Below are the code and all the weights of a small trained network. Each question names an input and a target symbol and asks about switching units off, where a switched-off unit gives its printed mean instead of its output.

import numpy as np


def w(rows, s, z=0):
    codes = np.array(rows[::2]) - 128.0
    scale = np.full(codes.shape[1], s)
    scale[-1] = z or s
    return codes * scale


def f(y):
    return np.maximum(y, 0)


def softmax(a):
    e = np.exp(a - a.max(-1, keepdims=True))
    return e / e.sum(-1, keepdims=True)


def log_softmax(a):
    a = a - a.max(-1, keepdims=True)
    return a - np.log(np.exp(a).sum(-1, keepdims=True))


def net(x, mask):
    ids = ['ΓΘΠΩδζλτψ'.index(c) for c in x.split()]
    T = len(ids)
    res = E[ids] + P[:T]
    u = 0
    for l in range(3):
        r = res
        for j in range(3):
            rows = slice(2 * j, 2 * j + 2)
            q, k, v = (r @ M[l][rows].T for M in (Q, K, V))
            z = softmax(np.where(np.tri(T) > 0, q @ k.T / 2**0.5, -1e9)) @ v
            o = O[l][rows]
            res = res + np.where(mask[u + j], z, o[:, -1]) @ o[:, :-1]
        u += 3
        y = f(res @ A[l][:, :-1].T + A[l][:, -1])
        res = res + np.where(mask[u : u + 8], y, B[l][:, -1]) @ B[l][:, :-1]
        u += 8
    return log_softmax(res[-1] @ U[:, :-1].T + U[:, -1])


Q, K, V, O, A, B = {}, {}, {}, {}, {}, {}
E = w([
[148,192,150,78,98,78,88,40],'Γ',
[177,142,131,200,118,141,114,101],'Θ',
[189,90,100,195,186,139,187,59],'Π',
[165,182,50,192,119,159,88,171],'Ω',
[104,161,178,123,195,155,46,127],'δ',
[153,71,102,211,213,233,153,100],'ζ',
[212,191,107,84,151,169,7,99],'λ',
[127,125,163,107,221,90,187,32],'τ',
[123,74,139,156,215,113,63,104],'ψ',
],0.016)
P = w([
[107,109,118,151,105,201,137,143],'0',
[203,112,207,103,160,100,137,204],'1',
[96,159,144,151,140,155,113,115],'2',
[211,113,182,81,196,73,174,180],'3',
[84,178,136,162,158,142,108,99],'4',
[204,105,162,101,173,32,180,182],'5',
[82,204,124,181,173,139,108,83],'6',
[202,104,149,143,179,41,173,215],'7',
[68,207,117,191,189,119,97,70],'8',
[218,92,155,111,151,15,176,169],'9',
[45,218,100,206,210,104,92,61],'10',
[214,99,153,68,119,2,171,138],'11',
[21,250,85,235,242,104,88,70],'12',
[189,84,127,168,115,26,218,192],'13',
],0.012)
Q[0] = w([
[111,130,163,131,124,112,102,193],'0.h0',
[145,104,106,121,140,124,86,48],'0.h0',
[69,117,174,120,107,178,122,76],'0.h1',
[147,125,122,148,161,120,113,86],'0.h1',
[11,143,95,105,80,185,135,125],'0.h2',
[60,94,84,78,96,158,151,125],'0.h2',
],0.012)
K[0] = w([
[170,126,114,156,107,167,200,105],'0.h0',
[122,151,125,75,155,130,82,91],'0.h0',
[196,60,102,87,111,139,139,106],'0.h1',
[155,151,103,190,186,144,77,15],'0.h1',
[179,66,165,29,75,145,156,254],'0.h2',
[142,51,217,83,69,153,193,160],'0.h2',
],0.0091)
V[0] = w([
[128,154,116,110,190,77,21,119],'0.h0',
[158,102,109,125,88,178,166,141],'0.h0',
[55,130,167,169,114,126,81,201],'0.h1',
[118,177,172,173,200,112,147,122],'0.h1',
[191,123,98,154,174,1,132,121],'0.h2',
[139,116,94,84,241,157,175,131],'0.h2',
],0.0068)
O[0] = w([
[80,131,120,182,156,117,81,209,254],'0.h0',
[128,131,145,110,108,156,149,108,82],'0.h0',
[206,103,151,92,140,136,105,67,101],'0.h1',
[111,86,130,213,117,55,58,117,203],'0.h1',
[138,184,115,200,119,152,119,211,141],'0.h2',
[120,63,105,79,2,82,132,134,154],'0.h2',
],0.0098,0.0091)
A[0] = w([
[134,136,200,68,132,14,152,151,5],'0.n0',
[154,57,127,71,172,124,82,199,227],'0.n1',
[230,6,105,122,93,103,192,198,190],'0.n2',
[139,80,2,120,147,191,108,146,98],'0.n3',
[106,113,230,119,82,165,134,170,3],'0.n4',
[155,198,68,143,104,171,194,12,61],'0.n5',
[116,84,215,174,157,71,225,159,84],'0.n6',
[58,84,128,142,155,168,64,92,108],'0.n7',
],0.007,0.0028)
B[0] = w([
[207,106,146,180,124,175,101,199,186],'0.n0',
[150,122,248,179,12,75,222,90,253],'0.n1',
[123,152,236,62,151,61,66,152,219],'0.n2',
[200,210,117,73,10,68,96,153,171],'0.n3',
[116,67,97,82,49,102,177,241,129],'0.n4',
[215,72,65,100,144,135,55,19,135],'0.n5',
[110,194,101,87,47,90,53,153,207],'0.n6',
[58,254,194,85,192,69,153,46,233],'0.n7',
],0.0073,0.0063)
Q[1] = w([
[169,138,204,202,98,100,161,134],'1.h0',
[82,142,132,113,113,147,139,113],'1.h0',
[101,124,71,133,149,246,168,97],'1.h1',
[99,112,127,125,145,146,121,131],'1.h1',
[125,175,71,98,141,132,146,50],'1.h2',
[132,128,136,91,136,121,133,110],'1.h2',
],0.012)
K[1] = w([
[70,173,44,225,196,89,74,92],'1.h0',
[59,87,124,138,76,175,202,83],'1.h0',
[138,17,210,39,17,218,186,180],'1.h1',
[97,46,254,86,173,161,175,146],'1.h1',
[231,55,111,161,148,100,214,111],'1.h2',
[168,90,154,108,204,118,65,175],'1.h2',
],0.0063)
V[1] = w([
[150,100,95,202,40,49,205,156],'1.h0',
[64,181,99,82,120,195,179,139],'1.h0',
[71,105,100,47,152,79,224,103],'1.h1',
[114,223,118,2,101,13,137,144],'1.h1',
[24,173,121,74,129,166,97,129],'1.h2',
[95,86,69,201,87,118,116,39],'1.h2',
],0.0071)
O[1] = w([
[136,187,199,117,104,189,118,117,67],'1.h0',
[117,70,55,90,138,69,5,158,68],'1.h0',
[197,254,187,61,142,138,16,178,6],'1.h1',
[83,75,121,125,139,222,118,198,239],'1.h1',
[172,107,129,50,187,156,156,114,163],'1.h2',
[76,106,144,109,157,79,33,150,111],'1.h2',
],0.0077,0.011)
A[1] = w([
[185,173,180,94,84,126,131,236,38],'1.n0',
[102,103,122,159,107,190,121,131,5],'1.n1',
[142,98,18,110,125,114,112,93,112],'1.n2',
[193,61,142,123,196,108,136,206,193],'1.n3',
[216,98,105,193,111,150,94,126,100],'1.n4',
[109,113,136,155,229,87,170,172,162],'1.n5',
[150,255,125,154,161,195,132,131,144],'1.n6',
[128,39,81,188,163,184,198,107,99],'1.n7',
],0.0073,0.0025)
B[1] = w([
[2,54,222,96,243,121,107,250,169],'1.n0',
[165,211,195,41,189,90,90,91,146],'1.n1',
[89,181,81,72,160,83,50,222,136],'1.n2',
[168,11,110,240,151,194,153,157,229],'1.n3',
[5,85,149,161,140,85,142,115,161],'1.n4',
[127,146,122,131,59,240,99,76,252],'1.n5',
[114,61,86,133,101,43,117,126,170],'1.n6',
[65,172,196,68,86,81,93,177,215],'1.n7',
],0.0066,0.012)
Q[2] = w([
[189,71,146,84,93,149,166,142],'2.h0',
[127,101,109,93,131,133,94,95],'2.h0',
[174,230,96,112,118,156,82,93],'2.h1',
[29,157,69,231,152,139,64,111],'2.h1',
[255,63,213,155,117,78,129,217],'2.h2',
[56,128,158,187,118,122,98,137],'2.h2',
],0.0082)
K[2] = w([
[118,96,118,185,137,87,179,138],'2.h0',
[151,111,179,109,156,133,98,117],'2.h0',
[191,77,158,45,108,137,157,130],'2.h1',
[109,139,102,93,73,146,91,58],'2.h1',
[83,192,134,254,137,122,124,157],'2.h2',
[105,158,115,104,89,148,61,100],'2.h2',
],0.01)
V[2] = w([
[164,145,229,99,113,124,74,182],'2.h0',
[46,221,111,172,78,88,122,200],'2.h0',
[169,157,208,160,156,254,116,91],'2.h1',
[180,101,170,150,89,100,84,89],'2.h1',
[186,163,49,72,30,189,74,238],'2.h2',
[128,130,152,190,18,123,187,174],'2.h2',
],0.0084)
O[2] = w([
[133,194,94,108,51,141,5,61,156],'2.h0',
[132,113,241,131,127,156,124,85,163],'2.h0',
[96,195,34,128,74,70,187,231,106],'2.h1',
[88,46,37,139,119,208,137,200,107],'2.h1',
[65,107,57,26,162,84,131,56,3],'2.h2',
[180,105,156,106,136,187,254,3,137],'2.h2',
],0.0077,0.011)
A[2] = w([
[114,165,25,68,131,136,191,103,2],'2.n0',
[192,81,176,84,108,119,168,127,60],'2.n1',
[91,153,2,110,106,109,176,190,76],'2.n2',
[37,25,98,98,192,121,27,219,90],'2.n3',
[210,71,132,106,121,28,160,204,96],'2.n4',
[99,100,190,130,109,170,32,85,167],'2.n5',
[210,105,226,229,144,140,93,204,129],'2.n6',
[79,90,52,223,125,104,24,133,182],'2.n7',
],0.0064,0.0049)
B[2] = w([
[116,118,211,195,119,91,149,192,131],'2.n0',
[82,109,213,111,110,30,4,106,150],'2.n1',
[234,117,66,93,98,118,103,72,137],'2.n2',
[214,65,107,201,45,23,181,87,166],'2.n3',
[86,132,91,144,40,117,57,3,156],'2.n4',
[136,116,134,194,235,143,185,75,177],'2.n5',
[123,196,22,29,136,144,138,148,255],'2.n6',
[172,72,141,3,137,146,147,139,188],'2.n7',
],0.0066,0.037)
U = w([
[88,76,142,183,76,165,135,142,187],'Γ',
[147,138,146,214,167,53,123,176,149],'Θ',
[180,122,158,168,141,124,136,88,38],'Π',
[172,139,99,155,133,131,107,103,4],'Ω',
[178,139,107,130,209,139,144,142,163],'δ',
[143,152,157,181,111,140,3,109,129],'ζ',
[121,181,116,146,144,105,95,171,128],'λ',
[192,206,132,213,115,97,169,96,162],'τ',
[108,166,134,41,152,93,186,106,169],'ψ',
],0.007,0.0035)

Each question gives the input, a string of symbols that net reads in full, and the target symbol t.
The units are the heads (2 rows each of Q, K, V and O) and the neurons (one row each of A and B). Each row of codes is followed by its name. A weight is (code - 128) times the scale printed after its matrix; where a second scale follows, it is the last column's (O, A, B and U).
mask holds one flag per unit, layer by layer, with each layer's heads first. A switched-off unit (its flag False) gives its mean, the last column of its rows in O or B, instead of its output. The means were averaged over made-up inputs and are rounded, as every weight is.
A unit's drop is (log p(t) with every unit on - log p(t) with that unit switched off) / (log p(t) with every unit on - log p(t) with every unit switched off).
unit that matters most: the unit with the biggest drop
k most important neurons: the k neurons with the biggest drops, biggest first
which heads matter: for each layer, one digit per head in row order, 1 if its drop is at least 0.15 and else 0, layers parted by /
input Θ λ Γ Γ Γ Θ Θ Θ λ λ τ, target δ: which heads matter	101 / 010 / 011
input λ τ ψ λ Θ Ω λ λ Θ, target ψ: which heads matter	010 / 110 / 001
input λ λ Θ Ω ζ Θ λ Π, target Γ: which heads matter	000 / 110 / 000
input λ Θ Ω Θ Θ λ λ Θ λ τ Θ ζ δ, target ψ: 3 most important neurons	[0.n3 2.n7 1.n6]
input λ λ δ λ Ω λ, target Π: most important neuron	[0.n3]
input Ω λ Θ λ Θ Γ δ ζ, target Ω: which heads matter	010 / 101 / 100
input Θ λ Θ Θ Θ τ Π λ Θ, target δ: 3 most important neurons	[0.n1 0.n5 2.n6]
input λ λ Ω, target ψ: 3 most important neurons	[0.n3 1.n3 1.n0]
input Γ Π Θ Γ Θ τ Θ Π ψ Ω, target λ: which heads matter	000 / 000 / 001
input Θ ζ Θ λ λ ζ Θ λ λ ζ ψ λ, target λ: 2 most important neurons	[2.n6 0.n7]
input ψ λ Π λ Ω λ Ω Θ λ ψ Γ λ ζ, target τ: which heads matter	000 / 000 / 001
input Π ζ ζ λ λ Ω δ Θ Γ, target Γ: 4 most important neurons	[2.n6 0.n5 0.n7 1.n5]
input λ Θ ζ Θ, target ζ: which heads matter	001 / 010 / 000
input Θ Γ τ Θ, target Θ: unit that matters most	1.n0
input ψ Θ Π Θ ψ Γ Θ, target τ: 2 most important neurons	[0.n1 1.n5]
input λ Θ ψ ψ λ Ω Ω Ω, target Π: which heads matter	000 / 010 / 011
input Γ Γ ζ Θ Θ λ Γ, target Θ: which heads matter	011 / 110 / 001
input ζ ψ λ Θ λ λ λ λ λ λ λ Θ Θ ψ, target τ: which heads matter	000 / 010 / 001
input Θ Γ λ ζ, target Γ: which heads matter	100 / 110 / 000
input ζ ζ λ, target Ω: which heads matter	101 / 010 / 111
input Γ Θ Γ λ λ λ Γ Θ τ λ Θ ψ λ λ, target Γ: unit that matters most	1.h1
input τ Γ λ ζ Θ ζ λ ζ Θ Γ Ω, target ζ: which heads matter	011 / 111 / 100
input ψ λ λ Γ λ τ ζ ζ, target ζ: 2 most important neurons	[2.n4 0.n2]
input Π τ Γ Θ λ Γ λ λ Θ, target Γ: 2 most important neurons	[0.n5 2.n6]
input λ λ Γ Θ Θ ψ Ω ψ λ ζ Θ λ Γ, target ψ: 3 most important neurons	[2.n7 0.n3 1.n3]
input ψ λ λ λ Γ λ λ ψ Γ, target τ: 2 most important neurons	[0.n1 2.n7]
input Θ λ λ, target δ: unit that matters most	0.h0
input Θ ψ ζ λ δ ψ λ ζ ψ Ω ψ Θ, target λ: 2 most important neurons	[2.n6 0.n7]
input λ Γ λ λ τ Θ λ ζ τ ζ ζ δ, target ζ: 2 most important neurons	[2.n4 2.n1]
